Here is a tiny trained network, its code and every weight. The questions are about switching its units off for an input and a class, where a switched-off unit gives its printed mean instead of its output.

import numpy as np


def w(rows, s, z=0):
    codes = np.array(rows[::2]) - 128.0
    scale = np.full(codes.shape[1], s)
    scale[-1] = z or s
    return codes * scale


def norm(h):
    return h / np.sqrt((h * h).mean(-1, keepdims=True) + 1e-5)


def f(y):
    return np.maximum(y, 0)


def log_softmax(a):
    a = a - a.max(-1, keepdims=True)
    return a - np.log(np.exp(a).sum(-1, keepdims=True))


def net(x, mask):
    res = np.array(x, float).reshape(1, 5) / 4 @ E
    u = 0
    for l in range(2):
        y = f(norm(res) @ A[l][:, :-1].T + A[l][:, -1])
        res = res + np.where(mask[u : u + 16], y, B[l][:, -1]) @ B[l][:, :-1]
        u += 16
    return log_softmax(norm(res)[-1] @ U[:, :-1].T + U[:, -1])


A, B = {}, {}
E = w([
[1,87,144,102],'x0',
[149,233,68,189],'x1',
[76,172,209,122],'x2',
[108,151,97,63],'x3',
[134,112,140,148],'x4',
],0.0072)
A[0] = w([
[175,68,137,75,185],'L0N0',
[171,168,155,94,214],'L0N1',
[175,71,63,128,143],'L0N2',
[124,146,183,128,178],'L0N3',
[83,144,100,130,134],'L0N4',
[122,71,149,178,116],'L0N5',
[152,62,57,117,39],'L0N6',
[111,119,138,255,248],'L0N7',
[115,175,223,119,137],'L0N8',
[148,78,44,143,165],'L0N9',
[126,124,126,65,179],'L0N10',
[74,150,156,35,130],'L0N11',
[192,133,151,162,146],'L0N12',
[217,134,171,89,195],'L0N13',
[97,110,104,140,72],'L0N14',
[192,191,72,75,125],'L0N15',
],0.0096,0.0014)
B[0] = w([
[155,127,100,157,229],'L0N0',
[113,110,160,194,200],'L0N1',
[213,167,174,82,223],'L0N2',
[168,125,127,38,193],'L0N3',
[106,69,113,158,166],'L0N4',
[154,119,107,88,201],'L0N5',
[117,159,182,86,204],'L0N6',
[112,120,64,25,254],'L0N7',
[141,221,111,43,229],'L0N8',
[171,215,254,64,221],'L0N9',
[143,187,76,154,185],'L0N10',
[157,149,97,143,234],'L0N11',
[76,155,111,148,221],'L0N12',
[111,55,93,222,231],'L0N13',
[75,158,119,191,154],'L0N14',
[150,104,117,177,232],'L0N15',
],0.0068,0.0043)
A[1] = w([
[93,113,97,116,102],'L1N0',
[116,121,85,52,21],'L1N1',
[52,91,103,159,186],'L1N2',
[137,183,86,85,244],'L1N3',
[179,152,93,91,2],'L1N4',
[94,103,163,85,140],'L1N5',
[91,106,96,164,120],'L1N6',
[87,99,103,140,135],'L1N7',
[165,252,134,160,243],'L1N8',
[133,136,74,184,43],'L1N9',
[121,177,71,131,214],'L1N10',
[105,114,84,151,160],'L1N11',
[137,109,155,125,86],'L1N12',
[158,118,115,101,75],'L1N13',
[184,143,135,139,38],'L1N14',
[67,111,109,137,169],'L1N15',
],0.013,0.002)
B[1] = w([
[159,97,163,204,148],'L1N0',
[145,99,143,159,179],'L1N1',
[179,120,97,253,152],'L1N2',
[189,100,144,80,214],'L1N3',
[129,138,139,125,174],'L1N4',
[188,147,109,127,179],'L1N5',
[170,116,153,101,139],'L1N6',
[138,129,100,196,142],'L1N7',
[79,89,125,95,254],'L1N8',
[138,131,109,116,163],'L1N9',
[114,93,164,119,189],'L1N10',
[171,103,72,123,144],'L1N11',
[111,151,126,103,141],'L1N12',
[146,129,147,97,153],'L1N13',
[84,130,139,186,173],'L1N14',
[147,112,79,182,152],'L1N15',
],0.0082,0.0099)
U = w([
[162,13,115,57,205],'0',
[135,173,245,11,120],'1',
[136,71,126,253,2],'2',
],0.0068,0.00089)

Each question gives the input, the list of numbers given to net, and the class t.
The units are the neurons (one row each of A and B). Each row of codes is followed by its name. A weight is (code - 128) times the scale printed after its matrix; where a second scale follows, it is the last column's (A, B and U).
mask holds one flag per neuron, layer by layer. A switched-off neuron (its flag False) gives its mean, the last column of its row in B, instead of its output. The means were averaged over made-up inputs and are rounded, as every weight is.
A unit's drop is (log p(t) with every unit on - log p(t) with that unit switched off) / (log p(t) with every unit on - log p(t) with every unit switched off).
The circuit of an input: a set's keep is (log p(t) with only the set's units on - log p(t) with every unit switched off) / (log p(t) with every unit on - log p(t) with every unit switched off). Starting from the 12 units with the biggest drops (on a tie, the unit counted first), units are removed one at a time, each time the one whose removal leaves the highest keep (on an exact tie, the one counted first), for as long as the keep stays at least 0.8.
units of the circuit, in order: the units of the circuit, biggest drop first
k most important neurons: the k neurons with the biggest drops, biggest first
k most important neurons of layer l: the k neurons of layer l with the biggest drops, biggest first
drop of u: that unit's drop, to one decimal
input [2,4,-8,6,-3], class 1: units of the circuit, in order -> L0N9, L0N6
input [-4,1,-8,-1,-6], class 1: 3 most important neurons -> L0N9, L0N2, L0N6
input [-2,-7,-8,-5,6], class 1: units of the circuit, in order -> L0N9, L0N2, L0N6
input [0,6,4,-6,-4], class 0: units of the circuit, in order -> L1N8, L0N7
input [1,2,-3,-1,-1], class 1: units of the circuit, in order -> L0N9
input [8,3,-8,-8,4], class 1: 3 most important neurons -> L0N9, L0N2, L0N13
input [-5,3,0,6,0], class 2: units of the circuit, in order -> L0N15, L0N7, L0N1, L1N14
input [3,7,1,-8,-3], class 0: 2 most important neurons -> L0N7, L0N13
input [8,3,6,-3,-4], class 2: 2 most important neurons -> L0N9, L0N2
input [6,2,-4,0,0], class 2: 3 most important neurons -> L0N4, L0N8, L0N14
input [3,8,1,8,2], class 2: 3 most important neurons of layer 0 -> L0N9, L0N2, L0N4
input [1,8,2,2,7], class 0: 2 most important neurons of layer 0 -> L0N13, L0N9
input [8,-8,-6,8,-6], class 2: 2 most important neurons of layer 0 -> L0N8, L0N7
input [4,4,3,-8,8], class 0: units of the circuit, in order -> L0N7
input [-2,6,-2,-6,4], class 0: 3 most important neurons -> L0N7, L1N8, L0N8
input [7,-8,3,8,-5], class 2: 3 most important neurons -> L0N9, L1N2, L0N2
input [-1,7,-1,-1,1], class 0: 3 most important neurons -> L1N8, L0N8, L0N15
input [-2,-1,-8,3,-3], class 1: 2 most important neurons of layer 0 -> L0N9, L0N6
input [3,8,-8,3,2], class 1: drop of L1N5 -> 0.0
input [-8,-2,-3,-1,-6], class 2: drop of L0N12 -> 0.1
input [3,3,-8,0,2], class 1: drop of L0N9 -> 0.2
input [7,-4,-4,-5,-3], class 2: most important neuron -> L1N2
